How the nodes are linked:
HJ @ TD
HJ ! LS
HJ % QS
HJ § QD
CR @ RT
CR ^ NM
CR & BD
CR ! SJ
CR % BH
CR $ LF
CR § GT
CR + NS
RN @ TJ
RN ^ TM
RN & MT
RN ! PB
RN % LL
RN $ HM
RN § PM
RN + LB
SJ ^ GS
SJ ! CR
SJ % HS
SJ + MS
GT ^ MC
GT % PH
GT § CR
GT + MG
LF ^ MM
LF % MP
LF $ CR
LF + ZJ
DZ @ MQ
DZ ^ BN
DZ & NS
DZ ! GH
DZ % LG
DZ $ LH
DZ § RD
DZ + BD
FB @ QQ
FB ^ QS
FB ! QR
FB § RP
MN ^ TD
MN ! MG
MN % QQ
MN § MS
NH @ RP
NH ^ HM
NH & ZZ
NH ! RJ
NH % MS
NH $ TM
NH § QQ
NH + HS
CQ @ QL
CQ ^ NS
CQ & BN
CQ ! QJ
CQ % BM
CQ $ RZ
CQ § DP
CQ + NM
BS @ ZZ
BS ^ CC
BS & RP
BS ! DD
NR @ DT
NR ^ CT
NR & GZ
NR ! FF
NR % BZ
NR $ JN
NR § PF
NR + QP
ZJ @ GP
ZJ ^ RZ
ZJ & LH
ZJ ! DM
ZJ % HZ
ZJ $ NS
ZJ § BP
ZJ + LF
ZR @ CT
ZR ^ DT
ZR & QR
ZR § DD
BB ^ HD
BB $ PH
BB § MP
BB + ZT
ZL & TN
ZL % JN
ZL $ BZ
ZL § NZ
JN @ LC
JN ^ QT
JN & JZ
JN ! BT
JN % ZL
JN $ NR
JN § HG
JN + FH
QR @ SR
QR ^ JR
QR & ZR
QR ! FB
QR % QZ
QR $ GG
QR § TG
QR + QC
MT @ FD
MT ^ PG
MT & RN
MT ! HG
MT % TR
MT $ GN
MT § BT
MT + JB
SC @ JZ
SC ^ GG
SC & LC
SC ! GM
SC % NC
SC $ JR
SC § CG
SC + QN
LT @ RQ
LT ^ DR
LT & SL
LT ! JQ
LT % PZ
LT $ CM
LT § ZB
LT + CN
RM @ HG
RM ^ MD
RM & CG
RM ! FD
RM % GR
RM $ CN
RM § LC
RM + CM
J823 ! MC
J823 % ZN
J823 § GS
J823 + TD
J377 ! HD
J377 $ ZN
J377 § LB
J377 + PM
MS @ GL
MS ^ QJ
MS & GH
MS ! NS
MS % NH
MS $ DM
MS § MN
MS + SJ
ZZ @ BS
ZZ ^ GN
ZZ & NH
ZZ ! LG
ZZ % GH
ZZ $ PG
ZZ § CP
ZZ + TZ
BC @ BZ
BC & LS
BC % DT
BC § ZD
LB @ LJ
LB ^ JG
LB & JB
LB ! JT
LB % ML
LB $ DS
LB § J377
LB + RN
QN @ HD
QN $ MH
QN § NB
QN + SC
GM @ PM
GM ! SC
GM $ QS
GM § TJ
TR & LL
TR ! NZ
TR % MT
TR $ FZ
QD @ QJ
QD ^ GL
QD & SF
QD ! QL
QD % LM
QD $ BQ
QD § HJ
QD + FT
BM @ HH
BM ^ RJ
BM & PF
BM ! HM
BM % CQ
BM $ PB
BM § GZ
BM + LZ
J723 % HD
J723 $ MC
J723 § MM
J723 + TN
GN @ CC
GN ^ ZZ
GN & HM
GN ! PF
GN % FZ
GN $ MT
GN § FF
GN + JD
HD @ QN
HD ^ BB
HD & FH
HD ! J377
HD % J723
HD $ TP
HD § JT
HD + JZ
GL @ MS
GL ^ QD
GL ! SG
GL % RP
QJ @ QD
QJ ^ MS
QJ & FZ
QJ ! CQ
QJ % HM
QJ $ LL
QJ § TD
QJ + GS
HM @ LM
HM ^ NH
HM & GN
HM ! BM
HM % QJ
HM $ RN
HM § DG
HM + DS
TG @ RJ
TG ^ HH
TG & DD
TG ! RP
TG % SG
TG $ RF
TG § QR
TG + GD
TP @ MH
TP ^ PH
TP & QP
TP ! ZN
TP % MC
TP $ HD
TP § LZ
TP + GZ
GZ @ JR
GZ ^ SR
GZ & NR
GZ ! DG
GZ % DP
GZ $ JZ
GZ § BM
GZ + TP
FT @ GS
FT ! FS
FT % RL
FT + QD
QL @ CQ
QL ^ SG
QL & ZD
QL ! QD
QL % HH
QL $ GJ
QL § LS
QL + FS
SZ ^ QP
SZ & PH
SZ § CZ
SZ + CT
QP @ ZB
QP ^ SZ
QP & TP
QP ! CH
QP % FG
QP $ FH
QP § RQ
QP + NR
PH @ QC
PH ^ TP
PH & SZ
PH ! LQ
PH % GT
PH $ BB
PH § BH
PH + SR
SL @ LZ
SL ^ GD
SL & LT
SL ! RL
SL % FS
SL $ NB
SL § MH
SL + HH
MD @ RH
MD ^ RM
MD & RF
MD $ DD
TM @ NG
TM ^ RN
TM & PG
TM ! HZ
TM % DM
TM $ NH
TM § NJ
TM + JG
FF @ PC
FF ^ CP
FF & DG
FF ! NR
FF % BF
FF $ BT
FF § GN
FF + CH
DM ^ LL
DM ! ZJ
DM % TM
DM $ MS
CH & ZN
CH ! QP
CH § JD
CH + FF
QS @ DG
QS ^ FB
QS & PC
QS ! JR
QS % HJ
QS $ GM
QS § LM
QS + DH
TD @ HJ
TD ^ MN
TD & BF
TD ! DP
TD % DG
TD $ NF
TD § QJ
TD + J823
LM @ HM
LM ^ RP
LM & CC
LM ! HH
LM % QD
LM $ TJ
LM § QS
LM + RL
NZ @ GR
NZ ^ LH
NZ & RZ
NZ ! TR
NZ % HG
NZ $ BN
NZ § ZL
NZ + QM
GG @ ZT
GG ^ SC
GG $ QR
GG § RF
GD @ BH
GD ^ SL
GD & DR
GD ! FL
GD % RT
GD $ JF
GD § QC
GD + TG
RQ @ LT
RQ ^ CZ
RQ & LZ
RQ ! JD
RQ % DL
RQ $ DJ
RQ § QP
RQ + PF
PM @ GM
PM ^ NJ
PM & BT
PM ! JZ
PM % NF
PM $ DG
PM § RN
PM + J377
TC & GS
TC ! DL
TC % JD
TC + FZ
LC @ JN
LC & SC
LC $ DT
LC § RM
ZB @ QP
ZB & MH
ZB § LT
ZB + DT
NC @ TN
NC % SC
NC $ LS
NC § GJ
CZ @ DR
CZ ^ RQ
CZ & BH
CZ ! TZ
CZ % BD
CZ $ JC
CZ § SZ
CZ + LG
LQ ^ ZN
LQ ! PH
LQ § HS
LQ + QQ
CC @ GN
CC ^ BS
CC & LM
CC ! CN
CC % SF
CC $ FD
CC § PC
CC + JQ
NJ ^ PM
NJ ! ZT
NJ $ QQ
NJ § TM
GJ @ RZ
GJ ^ GP
GJ & GR
GJ ! BQ
GJ % CG
GJ $ QL
GJ § NC
GJ + BL
FH & HD
FH $ QP
FH § DJ
FH + JN
ZN @ DH
ZN ^ LQ
ZN & CH
ZN ! TP
ZN % J823
ZN $ J377
ZN § DS
ZN + DG
JT @ NB
JT ^ MP
JT & DJ
JT ! LB
JT % MM
JT $ LZ
JT § HD
JT + PB
PG ^ MT
PG & TM
PG ! RH
PG $ ZZ
DL @ PZ
DL ^ BD
DL & NM
DL ! TC
DL % RQ
DL $ QM
DL § FG
DL + BN
BD ^ DL
BD & CR
BD % CZ
BD + DZ
HH @ BM
HH ^ TG
HH & CN
HH ! LM
HH % QL
HH $ CG
HH § JR
HH + SL
GS @ FT
GS ^ SJ
GS & TC
GS ! NM
GS % DS
GS $ ML
GS § J823
GS + QJ
ZD @ BN
ZD ^ MQ
ZD & QL
ZD ! SF
ZD % CN
ZD $ GR
ZD § BC
ZD + PZ
SR @ QR
SR ^ GZ
SR & CT
SR ! QQ
SR % MG
SR $ ZT
SR § RJ
SR + PH
NF ! TN
NF % PM
NF $ TD
NF § LL
FZ @ SF
FZ ^ GH
FZ & QJ
FZ ! BN
FZ % GN
FZ $ TR
FZ § BF
FZ + TC
ZT @ GG
ZT ^ JZ
ZT & QT
ZT ! NJ
ZT % BP
ZT $ SR
ZT § HZ
ZT + BB
NG @ TM
NG ^ TJ
NG ! RF
NG $ RP
DP @ LS
DP ^ MG
DP & BZ
DP ! TD
DP % GZ
DP $ TN
DP § CQ
DP + MC
FL @ HS
FL ^ RL
FL ! GD
FL + RP
RZ @ GJ
RZ ^ ZJ
RZ & NZ
RZ ! LL
RZ % PB
RZ $ CQ
RZ § TN
RZ + MM
BQ @ LL
BQ ! GJ
BQ % TJ
BQ $ QD
BH @ GD
BH ^ LZ
BH & CZ
BH ! HS
BH % CR
BH $ MP
BH § PH
BH + RJ
JG ^ LB
JG ! MP
JG $ HS
JG + TM
MG @ QZ
MG ^ DP
MG & RD
MG ! MN
MG % SR
MG $ BP
MG § NS
MG + GT
QQ @ FB
QQ ^ DG
QQ & CP
QQ ! SR
QQ % MN
QQ $ NJ
QQ § NH
QQ + LQ
CM @ DJ
CM & NB
CM $ LT
CM + RM
SG @ NS
SG ^ QL
SG & MQ
SG ! GL
SG % TG
SG $ GP
SG § QZ
SG + RT
BZ @ BC
BZ ^ RD
BZ & DP
BZ ! BF
BZ % NR
BZ $ ZL
BZ § BN
BZ + FG
DR @ CZ
DR ^ LT
DR & GD
DR + DD
GP @ ZJ
GP ^ GJ
GP % RF
GP $ SG
PF @ CN
PF ^ LG
PF & BM
PF ! GN
PF % BN
PF $ HG
PF § NR
PF + RQ
MM @ BL
MM ^ LF
MM & QM
MM ! ML
MM % JT
MM $ NM
MM § J723
MM + RZ
JD @ JQ
JD ^ TZ
JD & DS
JD ! RQ
JD % TC
JD $ JB
JD § CH
JD + GN
CN @ PF
CN ^ DD
CN & HH
CN ! CC
CN % ZD
CN $ RM
CN § DT
CN + LT
MH @ TP
MH ^ QC
MH & ZB
MH ! DH
MH % HF
MH $ QN
MH § SL
MH + JR
HS @ FL
HS ^ DS
HS & TZ
HS ! BH
HS % SJ
HS $ JG
HS § LQ
HS + NH
RF @ HZ
RF ^ CG
RF & MD
RF ! NG
RF % GP
RF $ TG
RF § GG
RF + JF
TJ @ RN
TJ ^ NG
TJ & FD
TJ ! CG
TJ % BQ
TJ $ LM
TJ § GM
TJ + LJ
BT & PM
BT ! JN
BT $ FF
BT § MT
QZ @ MG
QZ ^ LS
QZ % QR
QZ § SG
JB & LB
JB ! DJ
JB $ JD
JB + MT
QM & MM
QM % DJ
QM $ DL
QM + NZ
LL @ BQ
LL ^ DM
LL & TR
LL ! RZ
LL % RN
LL $ QJ
LL § NF
LL + ML
SF @ FZ
SF & QD
SF ! ZD
SF % CC
NS @ SG
NS ^ CQ
NS & DZ
NS ! MS
NS % RJ
NS $ ZJ
NS § MG
NS + CR
MP @ JF
MP ^ JT
MP & JC
MP ! JG
MP % LF
MP $ BH
MP § BB
MP + HZ
BL @ MM
BL % NB
BL $ FS
BL + GJ
PZ @ DL
PZ & FS
PZ % LT
PZ + ZD
LJ @ LB
LJ ! NB
LJ $ RL
LJ + TJ
FD @ MT
FD & TJ
FD ! RM
FD $ CC
RD ^ BZ
RD & MG
RD % CT
RD § DZ
DH @ ZN
DH ! MH
DH § RL
DH + QS
HF @ MC
HF % MH
HF § FS
HF + LS
LG @ DD
LG ^ PF
LG & RJ
LG ! ZZ
LG % DZ
LG $ RH
LG § CT
LG + CZ
DT @ NR
DT ^ ZR
DT & JR
DT ! PC
DT % BC
DT $ LC
DT § CN
DT + ZB
HZ @ RF
HZ ^ PB
HZ & RH
HZ ! TM
HZ % ZJ
HZ $ RJ
HZ § ZT
HZ + MP
FG & MC
FG % QP
FG § DL
FG + BZ
FS @ NM
FS ^ RT
FS & PZ
FS ! FT
FS % SL
FS $ BL
FS § HF
FS + QL
CG @ PB
CG ^ RF
CG & RM
CG ! TJ
CG % GJ
CG $ HH
CG § SC
CG + NB
DD @ LG
DD ^ CN
DD & TG
DD ! BS
DD % MQ
DD $ MD
DD § ZR
DD + DR
JQ @ JD
JQ & RL
JQ ! LT
JQ + CC
DS @ RL
DS ^ HS
DS & JD
DS ! LZ
DS % GS
DS $ LB
DS § ZN
DS + HM
BF & TD
BF ! BZ
BF % FF
BF § FZ
MQ @ DZ
MQ ^ ZD
MQ & SG
MQ % DD
TN @ NC
TN ^ BP
TN & ZL
TN ! NF
TN % JZ
TN $ DP
TN § RZ
TN + J723
LS @ DP
LS ^ QZ
LS & BC
LS ! HJ
LS % JR
LS $ NC
LS § QL
LS + HF
QT ^ JN
QT & ZT
QT $ CT
QT § RH
GR @ NZ
GR & GJ
GR % RM
GR $ ZD
LH ^ NZ
LH & ZJ
LH % RH
LH $ DZ
LZ @ SL
LZ ^ BH
LZ & RQ
LZ ! DS
LZ % NM
LZ $ JT
LZ § TP
LZ + BM
TZ ^ JD
TZ & HS
TZ ! CZ
TZ + ZZ
GH ^ FZ
GH & MS
GH ! DZ
GH % ZZ
JR @ GZ
JR ^ QR
JR & DT
JR ! QS
JR % LS
JR $ SC
JR § HH
JR + MH
BN @ ZD
BN ^ DZ
BN & CQ
BN ! FZ
BN % PF
BN $ NZ
BN § BZ
BN + DL
JF @ MP
JF ^ NB
JF $ GD
JF + RF
JZ @ SC
JZ ^ ZT
JZ & JN
JZ ! PM
JZ % TN
JZ $ GZ
JZ § PB
JZ + HD
BP ^ TN
BP % ZT
BP $ MG
BP § ZJ
NM @ FS
NM ^ CR
NM & DL
NM ! GS
NM % LZ
NM $ MM
NM § MC
NM + CQ
NB @ JT
NB ^ JF
NB & CM
NB ! LJ
NB % BL
NB $ SL
NB § QN
NB + CG
PC @ FF
PC & QS
PC ! DT
PC § CC
RJ @ TG
RJ ^ BM
RJ & LG
RJ ! NH
RJ % NS
RJ $ HZ
RJ § SR
RJ + BH
RL @ DS
RL ^ FL
RL & JQ
RL ! SL
RL % FT
RL $ LJ
RL § DH
RL + LM
HG @ RM
HG ^ RH
HG & PB
HG ! MT
HG % NZ
HG $ PF
HG § JN
HG + DJ
JC ^ DJ
JC & MP
JC $ CZ
JC + RH
RH @ MD
RH ^ HG
RH & HZ
RH ! PG
RH % LH
RH $ LG
RH § QT
RH + JC
QC @ PH
QC ^ MH
QC § GD
QC + QR
RP @ NH
RP ^ LM
RP & BS
RP ! TG
RP % GL
RP $ NG
RP § FB
RP + FL
ML ! MM
ML % LB
ML $ GS
ML + LL
DG @ QS
DG ^ QQ
DG & FF
DG ! GZ
DG % TD
DG $ PM
DG § HM
DG + ZN
RT @ CR
RT ^ FS
RT % GD
RT + SG
CT @ ZR
CT ^ NR
CT & SR
CT ! CP
CT % RD
CT $ QT
CT § LG
CT + SZ
MC @ HF
MC ^ GT
MC & FG
MC ! J823
MC % TP
MC $ J723
MC § NM
MC + DP
PB @ CG
PB ^ HZ
PB & HG
PB ! RN
PB % RZ
PB $ BM
PB § JZ
PB + JT
DJ @ CM
DJ ^ JC
DJ & JT
DJ ! JB
DJ % QM
DJ $ RQ
DJ § FH
DJ + HG
CP ^ FF
CP & QQ
CP ! CT
CP § ZZ

The rows follow the links: the fewer symbols apart two nodes are, the more alike their rows tend to be.

Each row is also shifted at random along 8 hidden directions that mean nothing.

Some nodes, each with a row of numbers:
GG: 191	-10	-10	34	22	-28	-82	16	32	-52	-14	39	-48	71	32	-16	106	46	12	-37	100	-73	-86	-99	-48	-28	-56	17	-13	-54	26	-22	-57	121	34	14	-6	-20	266	73	22	24	52	17	36	100	-80	11	28	-51	-25	-13	-30	-149	126	-87	-53	-11
CM: 159	94	11	-59	-16	-33	-19	-40	-19	-62	59	30	-93	-51	108	-73	-28	-20	-23	22	84	-152	-63	211	281	14	-41	23	-7	-89	-38	21	-144	41	-26	126	49	-129	67	-39	-120	36	-70	-149	74	-175	-129	46	-152	8	107	-31	-8	-131	-60	-144	9	-15
DP: 152	76	-152	-51	-60	-4	-4	-12	-178	-149	66	-26	43	-52	149	15	-60	-247	-115	-6	61	36	-34	-7	0	-114	-10	-44	-16	-29	-229	198	80	-102	-5	-110	27	-135	-121	57	42	-26	66	-168	76	-25	-15	-11	0	204	-68	72	31	-55	22	58	-76	-71
GN: -26	52	14	-33	78	64	64	44	49	58	36	7	10	-2	-91	27	61	28	85	7	-81	34	75	-34	-102	-83	126	-103	15	53	30	-38	40	-22	25	-60	-10	11	-21	-16	-34	-74	-52	14	-31	36	31	23	-6	-52	52	-17	63	-47	-61	30	138	-23
ZL: -131	54	-65	49	12	-93	47	-102	-96	-261	25	-45	-34	33	139	-18	102	-27	52	-85	72	-117	-28	-52	-32	-33	-37	-103	-13	-9	-52	-53	-77	68	118	-83	74	-170	249	121	-8	-52	-1	-171	129	-2	20	136	-36	-11	-45	-107	-78	-260	53	-34	-16	-40
BP: -10	-51	13	57	-48	-62	8	-124	-74	-67	-24	11	30	-12	101	11	-102	-82	-73	-40	52	-11	-95	-18	-9	13	-43	26	74	34	-69	62	75	-11	-70	-53	3	-14	-130	-18	93	58	35	-11	-33	-34	63	32	-20	10	-105	-6	-63	89	49	96	-89	-64
ZB: 55	-62	-25	-99	-16	-27	-25	-69	-37	-8	-94	-50	58	92	-35	-10	-65	40	22	30	-98	131	89	50	22	146	-96	-7	-25	-34	-80	-32	-62	-15	-41	22	-25	-33	-151	-135	12	103	114	40	-27	24	-9	62	-25	-103	-50	7	-114	144	-7	78	73	-40
TM: 114	-53	-29	-25	87	-10	8	125	120	15	-135	-7	40	165	42	-74	22	97	28	70	147	-54	-57	-92	96	30	-220	38	66	68	73	-40	125	123	18	19	-64	78	73	9	6	-12	99	121	-41	43	-85	-53	56	-26	-34	63	-23	97	58	-61	-16	-101
HZ: 215	-93	109	88	-90	23	-85	89	73	214	33	78	-42	-43	-103	43	63	29	21	51	22	21	-49	72	-159	-194	235	3	93	41	34	-22	9	-68	-50	-26	-62	76	51	85	79	-33	-9	117	-100	71	93	-18	83	46	70	61	45	3	-16	70	-41	57
GH: 91	23	34	83	-26	25	136	-4	87	-61	19	-26	-20	-22	-20	26	16	83	-10	-107	60	-65	-46	4	98	-32	-61	-45	12	80	169	-4	66	104	93	32	140	100	-7	-33	-23	10	-120	65	63	-96	-16	-28	-35	-25	120	-2	23	-3	3	-35	-20	-83
FG: -118	73	-8	-5	-12	-76	-47	44	-1	-83	116	-88	27	-22	13	-29	109	-8	40	38	-33	-38	19	-32	-51	-52	25	-53	-122	-28	-126	-3	-114	-40	43	0	64	-125	206	156	-56	-99	-25	-96	116	-53	-37	115	-27	58	24	-23	-11	-129	-23	34	78	48
ZN: 155	114	-76	-147	52	-15	17	58	4	80	5	-57	65	25	25	-89	-50	-80	-24	91	20	-10	50	-18	68	56	-138	24	6	47	-109	63	118	-95	-76	26	-82	-89	-151	2	-9	-62	36	-12	-37	-50	-109	-26	2	49	-24	43	29	143	-31	54	80	-25
NM: 255	-85	67	-84	-125	-102	11	-4	-57	-71	-130	-112	13	165	40	-34	-68	-39	5	-29	129	-41	51	83	8	70	34	-53	-91	73	-80	-90	19	-114	40	-48	-64	-22	65	70	159	16	129	-21	-8	44	5	-18	144	-93	-57	112	-105	94	-83	243	34	73
PM: 228	-26	-101	-50	110	-3	52	107	3	-79	-57	-61	37	52	148	-93	-20	-113	-18	118	126	-12	-15	-85	127	7	-220	12	101	45	-119	19	126	67	24	-33	19	11	-108	18	-63	-12	80	-12	-58	-68	-69	-37	-56	207	-70	126	71	111	28	-86	-156	-151
FL: -129	0	150	60	105	91	13	-37	122	-92	107	67	-149	-33	92	34	-55	-20	-23	-41	39	-173	5	74	107	25	-2	61	-82	-11	68	-19	-55	-2	88	150	41	-13	73	15	-137	5	-35	-127	5	-140	-74	-121	-44	37	72	-35	28	-49	3	-171	-126	99
RJ: -142	-6	-52	56	16	81	-66	-16	54	30	29	52	-6	-10	34	62	7	-15	-68	75	-110	43	-19	-83	-171	-153	42	70	51	-69	-33	141	32	-10	-1	-114	1	-17	-32	10	-19	-51	44	73	18	77	64	-17	58	108	-8	-42	28	-54	12	-69	-141	11
ZT: -126	-89	198	145	-2	-6	-48	-69	24	167	57	78	-120	-107	80	61	-17	17	37	59	-43	-106	-64	194	-22	-10	58	77	89	57	76	-3	-66	27	-122	52	-7	69	-83	-43	39	85	-62	-27	-117	-102	146	55	-45	83	-19	29	13	101	4	-8	-118	89
MG: 42	-20	82	106	-65	1	26	-41	-13	47	109	-1	-86	-43	35	93	39	-66	23	-73	44	-100	-28	38	-137	-119	148	-15	-57	80	-23	51	-15	-39	-18	-7	33	-2	94	132	76	-9	-58	-77	22	-42	42	-3	78	56	16	14	23	-87	28	69	-60	98
QJ: -202	33	-124	-115	15	13	35	78	-29	0	-34	-43	72	24	37	-45	-79	-128	-34	69	28	24	38	-13	73	41	-115	10	16	50	-123	92	117	-73	-65	-49	-40	-29	-189	-5	14	-11	44	-8	-40	-39	-28	-65	63	101	-58	89	39	138	-36	71	33	-91
DH: 55	37	78	-49	55	37	10	-5	1	80	40	24	-2	-63	-76	24	-42	-70	29	-5	-46	24	76	52	-27	89	99	46	-59	23	0	-21	-8	-70	-86	76	-58	48	-127	-32	-26	-11	-42	-36	-84	-32	-19	-72	17	-22	29	29	71	112	-16	23	84	63
QP: 164	-149	131	120	-8	91	12	-105	-18	-187	57	-17	-33	-7	100	111	13	-19	35	1	-110	50	61	-20	-139	-61	70	-14	-7	5	-2	-109	-83	-4	122	-77	86	30	13	9	-71	-14	23	-40	-25	37	126	17	-59	180	-41	14	-36	-36	-62	2	-199	62
NZ: -202	87	-181	-96	-40	-59	-32	35	-88	-23	8	-29	115	0	-54	-80	38	-2	1	-7	-26	53	-36	-55	18	-56	-66	-69	54	-61	-93	51	6	-27	-46	-75	-4	-145	55	18	-10	-59	-6	-15	103	41	-8	146	-11	-93	19	-95	-31	-105	-23	40	136	-142
HM: 9	63	2	3	33	84	14	40	45	70	26	12	-62	-21	20	25	-56	-38	47	96	46	-34	69	111	98	26	14	6	41	98	43	43	65	-44	-46	27	-38	50	-123	0	-7	1	-21	-95	-59	-68	22	-92	21	87	19	65	96	117	-70	-37	7	32
ZR: 358	28	-127	-80	-68	19	56	-108	0	-76	-19	38	25	4	4	20	-104	-43	-101	-70	-67	54	-81	-16	50	3	-84	-31	-1	-18	-69	142	61	-3	-82	-1	16	-47	-231	-170	62	99	-22	56	9	17	-41	31	-32	-50	47	-36	-67	34	64	-1	36	-173
SZ: 150	50	71	-63	-68	-12	-22	-23	98	113	178	1	-66	-57	-14	-23	5	-3	47	108	-47	-171	-37	160	62	-59	57	-18	-67	76	-118	80	-137	-106	-72	137	-7	-134	27	17	-12	-33	-111	-92	7	-190	-75	81	-34	24	154	53	-12	-26	-53	-9	95	45
QQ: 13	-53	193	156	13	7	62	-79	104	221	-32	58	-106	-16	-156	109	29	171	155	-92	-27	-130	84	32	-130	73	165	-39	2	189	249	-179	7	27	-5	52	-39	147	33	-27	119	19	-92	46	-161	37	141	-68	88	-171	29	-58	-18	114	32	105	52	158
LB: -132	21	32	31	138	38	34	16	-1	-133	34	45	28	35	123	-18	-36	-66	-14	18	47	-6	72	-74	-3	11	1	52	42	-9	-72	-64	54	-6	63	-34	-7	-74	75	67	-118	-118	67	-106	2	16	-6	-26	-37	32	-59	-66	9	-64	-57	-41	-64	33
PH: 85	14	-10	-28	0	-3	-113	39	86	109	-9	-26	80	-36	-20	-8	-29	47	-61	90	-88	24	-46	-6	51	-9	-180	113	11	-31	-10	120	-8	-15	-86	66	20	26	-63	-17	-1	-5	22	94	18	-35	-85	-7	-24	71	7	39	27	104	46	-64	-8	7
J377: 117	-23	90	21	73	49	16	105	-7	83	58	18	20	-100	-42	-6	0	-47	43	91	17	15	32	10	36	-20	52	93	77	51	48	-55	59	-18	-24	18	24	107	-85	10	-56	-67	8	32	-125	-54	53	-55	-47	161	-4	82	119	125	-53	-1	-103	41
TR: -413	126	-26	-83	44	-59	46	5	-40	-71	-5	33	55	32	-12	-72	23	10	60	-26	35	-64	7	-24	57	59	-78	-59	23	25	-14	-30	28	27	-3	-23	-39	-75	45	19	-42	-49	-43	-74	49	-36	-8	58	-32	-144	-37	-57	-17	-83	-38	47	143	-61
HH: 113	-124	-61	72	34	24	-66	5	31	-134	-73	-60	-82	167	124	23	60	34	11	-16	69	-35	65	-57	7	-9	-97	-38	-50	-79	70	-57	-23	139	144	-42	6	41	197	52	-19	68	117	-7	24	133	-31	-49	60	64	-82	16	-62	-89	25	-113	-191	28
BF: -108	20	36	-78	-69	-28	73	-8	-16	148	-45	-55	38	17	-135	-4	-16	1	119	2	-43	8	75	70	-8	93	34	-127	-13	130	-1	-70	46	-68	-83	12	-53	77	-190	-69	93	58	-64	11	-105	-55	62	32	36	-116	-29	49	6	209	-40	214	191	-13
JG: -10	-23	50	24	115	31	-52	116	94	116	-86	36	138	12	-153	-41	59	142	3	-30	-37	118	-27	-216	-151	4	-1	73	98	-4	105	-84	79	48	61	-48	-51	119	88	18	16	-100	37	256	-37	175	31	-44	88	-148	-38	-76	16	64	-8	7	55	-9
CQ: -203	25	19	21	-98	-2	-41	37	-27	186	63	-58	-26	-119	-44	33	-4	-40	-6	103	-19	-20	28	130	-41	-100	111	-10	-5	34	43	77	-23	-90	-102	-9	-19	69	-95	42	64	1	-7	-7	-53	-52	68	-10	11	143	14	82	90	70	-41	66	13	93

From each start, follow one symbol. Which node do you reach?
Answers are names.
---
-75	30	30	32	46	-16	35	88	-49	84	58	-43	14	-82	-30	8	28	-43	67	43	85	-66	-13	53	27	-11	16	-13	47	66	5	5	46	0	-41	29	2	48	-5	106	-9	-46	-46	-32	-75	-116	-9	-29	11	118	-17	79	116	66	16	7	-69	23
$
TD
---
-292	208	-72	-27	44	-48	44	-48	-53	45	63	-5	34	-82	-17	-35	-16	3	0	-61	-36	-66	70	-19	25	74	-45	-16	-12	-5	48	88	88	-44	-83	6	27	-40	-88	-12	15	-26	-87	-60	9	-54	25	-30	-13	-69	-16	-98	81	20	70	44	176	-5
@
HJ
---
72	-9	-23	-2	1	46	81	-33	4	-151	-20	3	35	19	122	12	-73	-87	-100	-38	143	-79	-38	-31	56	-13	-83	-1	-4	63	-45	76	167	-13	85	-40	77	2	-68	14	6	-7	13	-40	-8	-69	-75	-88	38	123	1	58	26	15	28	-5	-164	-68
§
MN
---
-9	71	3	38	-5	58	-71	-36	79	-70	108	50	0	-73	77	15	-74	-19	-133	34	-44	-42	-25	-21	-21	-116	-7	94	-3	-54	-23	132	-31	-26	-2	-38	38	-130	51	30	-45	-79	-47	-48	113	-28	-13	-34	-26	41	56	-84	60	-130	-20	-94	-59	57
!
HS
---
154	16	34	11	-55	32	19	-88	70	-14	42	32	19	-48	52	-5	-37	66	-100	-34	-51	-25	-63	92	82	-8	-46	18	0	-20	36	42	-39	-14	-1	5	80	-47	-67	-92	-18	-3	-59	17	89	-79	-13	31	-101	0	96	-28	15	-27	-81	-69	-36	-3
!
TZ
---
-30	45	13	34	53	51	35	51	29	20	83	55	-26	-95	28	-29	70	-1	52	87	45	-46	-18	24	80	-91	82	-26	62	15	37	-28	32	31	-7	47	34	4	12	27	-112	-84	-88	-37	4	-83	35	58	-89	95	83	-22	98	-86	-59	-138	6	-63
&
RN
---
-119	30	-156	-119	-50	-60	-49	4	-30	32	-5	-44	38	10	-5	-39	-41	-14	-89	-9	-21	13	-73	-81	20	20	-131	33	-57	-68	-79	183	-2	-6	-105	25	-14	-76	-108	-11	50	63	53	28	31	38	-106	11	22	-1	-23	32	0	31	123	-13	71	-87
^
LS
---
91	124	-10	-19	9	-30	-78	84	78	161	7	65	47	9	-96	-95	32	130	-58	20	-23	-34	-111	-12	-13	-57	35	83	28	-79	54	54	-39	-51	-109	21	-48	-82	193	52	28	-83	-51	135	95	57	-27	49	9	-160	40	-127	-6	-111	2	-30	172	41
@
JF
---
38	31	-73	-169	31	78	4	112	51	143	-2	-20	78	-36	-106	-54	-25	-23	-29	97	-63	122	44	20	130	16	-60	33	-6	-77	-41	63	19	-54	-82	58	-12	73	-206	-83	-86	-22	-30	107	-49	-58	-109	-22	-76	46	68	107	69	114	-53	-47	113	-99
!
LT
---
-4	92	-15	-20	81	-2	41	-16	0	-46	57	4	-59	44	98	-35	-3	-60	81	32	63	-123	74	50	-31	45	3	-34	-28	115	-82	35	53	-46	-2	-10	-57	-128	33	45	-35	-41	-21	-202	-10	-103	-2	-49	62	29	-72	-25	40	-19	15	13	17	25
+
ZN
---
371	3	-102	-39	-56	32	-28	30	-79	16	11	-28	40	31	17	35	-40	-182	-25	66	-28	101	44	-76	-207	-114	136	-47	31	28	-206	94	90	-92	-25	-163	-69	-47	-138	46	65	-40	99	-31	-9	91	112	-4	121	126	-106	46	13	43	7	102	-7	-37
!
DG
---
218	-109	84	16	-34	37	68	79	-17	-5	-19	-52	31	-49	0	26	-92	-24	-40	-55	97	22	49	4	69	6	31	10	-35	82	78	-58	101	-59	79	-25	48	138	-103	38	24	-41	25	46	-56	-59	25	-122	44	124	33	127	57	135	-79	82	-123	39
@
FT
---
52	27	37	-5	-77	-15	-12	-39	14	94	23	89	7	-10	-86	24	22	46	30	-6	-85	12	-71	42	-112	-129	148	-63	71	23	14	-12	-42	-50	-84	-42	-34	-55	28	-40	93	-21	-63	60	-16	40	68	109	13	-184	65	-71	-51	-81	-28	85	149	-21
+
JC
---
101	-47	56	167	-49	-112	-7	55	-57	85	-59	-9	-21	-44	-36	-16	64	102	67	-125	75	-93	-44	60	29	1	-23	-20	4	48	178	-77	-38	89	-17	-8	16	113	132	69	91	43	-20	53	-5	27	111	9	8	-21	-29	-2	16	4	55	57	-25	79
@
NC
---
-38	-29	-19	-116	-38	-26	-63	44	-15	36	-18	-32	2	59	-69	-34	36	19	45	70	-61	52	57	79	20	24	5	-4	-86	-56	-39	-10	-117	-53	-61	43	-37	-54	45	5	-27	-4	27	12	9	51	-71	48	4	-58	46	26	-65	23	-72	1	131	55
$
CM
